Below are the code and all the weights of a small trained network. Each question names an input and a class and asks about switching units off, where a switched-off unit gives its printed mean instead of its output.

import numpy as np


def w(rows, s, z=0):
    codes = np.array(rows[::2]) - 128.0
    scale = np.full(codes.shape[1], s)
    scale[-1] = z or s
    return codes * scale


def norm(h):
    return h / np.sqrt((h * h).mean(-1, keepdims=True) + 1e-5)


def f(y):
    return np.maximum(y, 0)


def log_softmax(a):
    a = a - a.max(-1, keepdims=True)
    return a - np.log(np.exp(a).sum(-1, keepdims=True))


def net(x, mask):
    res = np.array(x, float).reshape(1, 6) / 4 @ E
    u = 0
    for l in range(3):
        y = f(norm(res) @ A[l][:, :-1].T + A[l][:, -1])
        res = res + np.where(mask[u : u + 3], y, B[l][:, -1]) @ B[l][:, :-1]
        u += 3
    return log_softmax(norm(res)[-1] @ U[:, :-1].T + U[:, -1])


A, B = {}, {}
E = w([
[77,34,131,66,166,128,91,89,213,185,146],'x0',
[125,138,168,175,157,109,114,81,140,81,88],'x1',
[103,62,104,136,68,188,175,99,82,117,158],'x2',
[192,107,173,176,102,16,136,71,158,130,254],'x3',
[121,96,73,193,173,175,135,206,234,92,180],'x4',
[33,203,158,156,121,130,171,103,157,227,164],'x5',
],0.0067)
A[0] = w([
[163,158,60,52,117,74,129,219,129,213,151,247],'0.n1',
[91,134,171,224,209,86,157,2,193,39,8,2],'0.n2',
[51,86,89,169,77,215,51,73,42,94,224,30],'0.n3',
],0.0059,0.0026)
B[0] = w([
[197,108,172,153,125,216,128,88,133,150,140,254],'0.n1',
[157,78,143,154,102,250,130,107,105,167,153,215],'0.n2',
[155,199,209,175,238,131,32,59,150,127,92,194],'0.n3',
],0.012,0.0041)
A[1] = w([
[80,26,151,72,163,90,113,117,185,197,90,45],'1.n1',
[56,186,112,172,84,123,119,124,154,211,141,8],'1.n2',
[129,254,136,210,42,116,166,236,62,62,127,43],'1.n3',
],0.0065,0.0017)
B[1] = w([
[80,207,133,121,61,111,119,177,45,33,196,240],'1.n1',
[161,91,2,99,111,102,93,108,196,90,64,203],'1.n2',
[63,128,113,88,108,125,110,128,150,93,197,252],'1.n3',
],0.015,0.0034)
A[2] = w([
[147,61,149,166,132,9,190,94,142,144,194,2],'2.n1',
[165,48,2,112,117,80,90,104,116,103,94,228],'2.n2',
[117,142,162,84,78,72,168,99,56,163,80,65],'2.n3',
],0.0091,0.0025)
B[2] = w([
[141,194,73,108,163,159,197,175,54,140,80,255],'2.n1',
[127,111,93,77,113,103,121,76,151,144,100,248],'2.n2',
[141,10,146,180,226,130,132,192,190,81,120,204],'2.n3',
],0.013,0.0038)
U = w([
[34,133,150,68,21,119,117,134,66,53,244,107],'0',
[181,56,156,139,54,252,165,60,111,204,159,143],'1',
[101,155,66,71,179,165,207,158,65,138,69,188],'2',
[184,71,51,62,59,43,60,52,183,107,70,136],'3',
[168,196,199,138,221,143,36,96,163,148,132,143],'4',
[112,35,130,148,225,109,158,179,227,100,150,142],'5',
[111,148,201,148,96,85,123,157,145,185,92,52],'6',
[63,139,192,165,72,2,117,209,136,246,62,12],'7',
],0.01,0.011)

Each question gives the input, the list of numbers given to net, and the class t.
The units are the neurons (one row each of A and B). Each row of codes is followed by its name. A weight is (code - 128) times the scale printed after its matrix; where a second scale follows, it is the last column's (A, B and U).
mask holds one flag per neuron, layer by layer. A switched-off neuron (its flag False) gives its mean, the last column of its row in B, instead of its output. The means were averaged over made-up inputs and are rounded, as every weight is.
A unit's drop is (log p(t) with every unit on - log p(t) with that unit switched off) / (log p(t) with every unit on - log p(t) with every unit switched off).
The circuit of an input: a set's keep is (log p(t) with only the set's units on - log p(t) with every unit switched off) / (log p(t) with every unit on - log p(t) with every unit switched off). Starting from all 9 units, units are removed one at a time, each time the one whose removal leaves the highest keep (on an exact tie, the one counted first), for as long as the keep stays at least 0.8.
units of the circuit, in order: the units of the circuit, biggest drop first
most important unit: the unit with the biggest drop
k most important neurons: the k neurons with the biggest drops, biggest first
k most important neurons of layer l: the k neurons of layer l with the biggest drops, biggest first
input [-1,-6,-4,-6,-4,1], class 1: most important unit : 0.n1
input [-6,7,7,8,0,6], class 2: 4 most important neurons : [2.n1, 0.n1, 1.n1, 1.n2]
input [-2,-5,3,0,-6,-5], class 5: 2 most important neurons : [2.n3, 1.n2]
input [6,6,4,3,-7,5], class 5: 3 most important neurons : [2.n3, 1.n3, 0.n1]
input [-6,-2,-3,-4,-2,-8], class 3: units of the circuit, in order : [2.n2, 2.n1]
input [5,6,-5,-3,-2,7], class 3: 3 most important neurons : [1.n2, 0.n1, 0.n3]
input [-7,-2,8,8,-5,0], class 2: units of the circuit, in order : [2.n1, 1.n1]
input [5,5,4,8,-7,-2], class 2: 2 most important neurons : [2.n1, 0.n1]
input [-6,7,8,-7,-6,7], class 4: 2 most important neurons : [0.n3, 2.n1]
input [-2,-5,7,2,-8,1], class 5: 2 most important neurons : [2.n3, 0.n2]
input [-2,4,-1,4,-8,-7], class 5: units of the circuit, in order : [2.n3, 0.n1]
input [-6,-5,0,7,6,-3], class 2: 3 most important neurons : [2.n1, 1.n1, 0.n2]
input [-7,-8,-8,-3,0,-5], class 1: 2 most important neurons : [0.n1, 1.n1]
input [2,-5,-2,-1,2,-1], class 1: units of the circuit, in order : [0.n1]
input [6,2,-1,7,5,8], class 3: 4 most important neurons : [1.n2, 2.n2, 0.n1, 0.n3]
input [7,-2,2,-7,-3,5], class 0: 2 most important neurons : [1.n1, 2.n1]
input [-4,-8,-7,-1,-6,-3], class 1: 2 most important neurons : [0.n1, 0.n3]
input [-4,3,-1,-7,-8,4], class 5: 3 most important neurons : [2.n3, 2.n1, 1.n1]
input [4,2,7,6,-3,8], class 3: 2 most important neurons : [1.n2, 0.n1]
input [-6,-5,7,-5,-5,-7], class 3: 2 most important neurons of layer 2 : [2.n1, 2.n2]
input [-8,-8,6,-4,5,-5], class 0: most important unit : 1.n3
input [6,3,6,-1,6,0], class 0: 2 most important neurons of layer 0 : [0.n1, 0.n2]
input [-8,-7,-5,-6,-3,1], class 0: 2 most important neurons of layer 0 : [0.n2, 0.n3]
input [-4,4,1,7,7,4], class 2: 2 most important neurons of layer 2 : [2.n1, 2.n3]
input [8,-8,-8,1,-7,2], class 0: 2 most important neurons of layer 0 : [0.n3, 0.n2]
input [-6,-1,-6,-5,8,-8], class 3: 2 most important neurons of layer 2 : [2.n2, 2.n1]
input [1,4,-5,8,-1,7], class 2: units of the circuit, in order : [2.n1]
